Below are the code and all the weights of a small trained network. Each question names an input and a class and asks about switching units off, where a switched-off unit gives its printed mean instead of its output.

import numpy as np


def w(rows, s, z=0):
    codes = np.array(rows[::2]) - 128.0
    scale = np.full(codes.shape[1], s)
    scale[-1] = z or s
    return codes * scale


def f(y):
    return y / 2 * (1 + np.tanh(0.7978845608 * (y + 0.044715 * y**3)))


def log_softmax(a):
    a = a - a.max(-1, keepdims=True)
    return a - np.log(np.exp(a).sum(-1, keepdims=True))


def net(x, mask):
    res = np.array(x, float).reshape(1, 6) / 4 @ E
    y = f(res @ A[0][:, :-1].T + A[0][:, -1])
    res = res + np.where(mask, y, B[0][:, -1]) @ B[0][:, :-1]
    return log_softmax(res[-1] @ U[:, :-1].T + U[:, -1])


A, B = {}, {}
E = w([
[71,242,88],'x0',
[229,128,31],'x1',
[134,150,111],'x2',
[10,23,2],'x3',
[117,102,161],'x4',
[121,109,150],'x5',
],0.0087)
A[0] = w([
[175,113,123,114],'neuron 0',
[58,149,122,98],'neuron 1',
[113,73,139,103],'neuron 2',
[118,92,143,122],'neuron 3',
[84,96,128,100],'neuron 4',
[220,103,143,122],'neuron 5',
[165,142,134,140],'neuron 6',
[141,137,124,105],'neuron 7',
[186,113,137,109],'neuron 8',
[138,213,193,183],'neuron 9',
[150,188,61,145],'neuron 10',
[37,167,130,77],'neuron 11',
[74,132,98,109],'neuron 12',
[178,159,173,80],'neuron 13',
[26,137,90,81],'neuron 14',
[59,131,100,93],'neuron 15',
[207,178,123,134],'neuron 16',
[137,148,114,100],'neuron 17',
[155,140,125,116],'neuron 18',
[102,118,123,93],'neuron 19',
[111,115,155,95],'neuron 20',
[114,173,51,148],'neuron 21',
[107,100,184,142],'neuron 22',
[234,120,140,137],'neuron 23',
[119,193,176,56],'neuron 24',
[141,253,62,142],'neuron 25',
[25,118,83,109],'neuron 26',
[120,104,161,120],'neuron 27',
[130,62,73,10],'neuron 28',
[95,56,45,111],'neuron 29',
[66,127,99,90],'neuron 30',
[163,212,222,140],'neuron 31',
[122,90,91,60],'neuron 32',
[169,144,61,164],'neuron 33',
[110,20,127,138],'neuron 34',
[78,134,110,94],'neuron 35',
],0.014,0.012)
B[0] = w([
[168,183,162,143],'neuron 0',
[119,200,110,160],'neuron 1',
[111,167,155,154],'neuron 2',
[120,118,129,145],'neuron 3',
[118,175,128,155],'neuron 4',
[238,254,160,178],'neuron 5',
[188,120,107,154],'neuron 6',
[145,138,117,123],'neuron 7',
[157,179,154,149],'neuron 8',
[145,36,114,245],'neuron 9',
[111,71,130,196],'neuron 10',
[135,185,106,168],'neuron 11',
[103,201,131,167],'neuron 12',
[75,167,119,172],'neuron 13',
[130,198,151,194],'neuron 14',
[184,216,92,170],'neuron 15',
[148,125,120,192],'neuron 16',
[142,113,102,127],'neuron 17',
[184,134,138,134],'neuron 18',
[132,146,111,130],'neuron 19',
[129,115,125,131],'neuron 20',
[112,96,162,203],'neuron 21',
[97,128,108,175],'neuron 22',
[223,180,186,194],'neuron 23',
[65,129,1,166],'neuron 24',
[79,107,136,230],'neuron 25',
[131,187,135,217],'neuron 26',
[96,114,144,144],'neuron 27',
[245,66,209,158],'neuron 28',
[68,36,92,239],'neuron 29',
[168,233,154,165],'neuron 30',
[59,9,105,253],'neuron 31',
[133,68,183,147],'neuron 32',
[166,86,135,199],'neuron 33',
[89,94,94,216],'neuron 34',
[137,186,143,149],'neuron 35',
],0.0062,0.013)
U = w([
[230,2,140,214],'0',
[104,86,8,195],'1',
[254,222,121,3],'2',
],0.0072,0.0026)

Each question gives the input, the list of numbers given to net, and the class t.
The units are the neurons (one row each of A and B). Each row of codes is followed by its name. A weight is (code - 128) times the scale printed after its matrix; where a second scale follows, it is the last column's (A, B and U).
mask holds one flag per neuron, in row order. A switched-off neuron (its flag False) gives its mean, the last column of its row in B, instead of its output. The means were averaged over made-up inputs and are rounded, as every weight is.
A unit's drop is (log p(t) with every unit on - log p(t) with that unit switched off) / (log p(t) with every unit on - log p(t) with every unit switched off).
The circuit of an input: a set's keep is (log p(t) with only the set's units on - log p(t) with every unit switched off) / (log p(t) with every unit on - log p(t) with every unit switched off). Starting from the 12 units with the biggest drops (on a tie, the unit counted first), units are removed one at a time, each time the one whose removal leaves the highest keep (on an exact tie, the one counted first), for as long as the keep stays at least 0.8.
circuit, biggest first: the units of the circuit, biggest drop first
unit that matters most: the unit with the biggest drop
top k neurons: the k neurons with the biggest drops, biggest first
drop when u is switched off: that unit's drop, to one decimal
input [-7,-4,6,1,7,-4], class 1: circuit, biggest first => neuron 28; neuron 9
input [-5,5,6,-6,-7,8], class 2: unit that matters most => neuron 5
input [-7,-3,-2,4,5,6], class 1: circuit, biggest first => neuron 34; neuron 23
input [-5,8,-5,0,-3,7], class 2: circuit, biggest first => neuron 5; neuron 31
input [3,6,-1,-8,-6,-3], class 0: top 2 neurons => neuron 31; neuron 9
input [2,5,4,-5,-6,8], class 0: circuit, biggest first => neuron 9; neuron 10
input [3,-4,7,2,6,-8], class 2: circuit, biggest first => neuron 31; neuron 29
input [3,3,6,-6,3,-1], class 0: circuit, biggest first => neuron 31; neuron 9
input [6,2,2,-8,-4,2], class 0: top 2 neurons => neuron 9; neuron 23
input [4,2,-3,-8,-4,-1], class 0: top 3 neurons => neuron 31; neuron 9; neuron 23
input [1,-7,1,-7,1,-3], class 1: top 2 neurons => neuron 24; neuron 13
input [-8,-2,5,3,6,3], class 1: drop when neuron 21 is switched off => 0.1
input [3,-2,0,-5,-2,4], class 1: drop when neuron 33 is switched off => 0.2
input [-1,7,-4,6,-4,8], class 0: circuit, biggest first => neuron 28
input [-5,8,-6,-8,-8,4], class 2: drop when neuron 5 is switched off => 0.3
input [2,-8,3,-2,8,8], class 1: drop when neuron 24 is switched off => 0.2
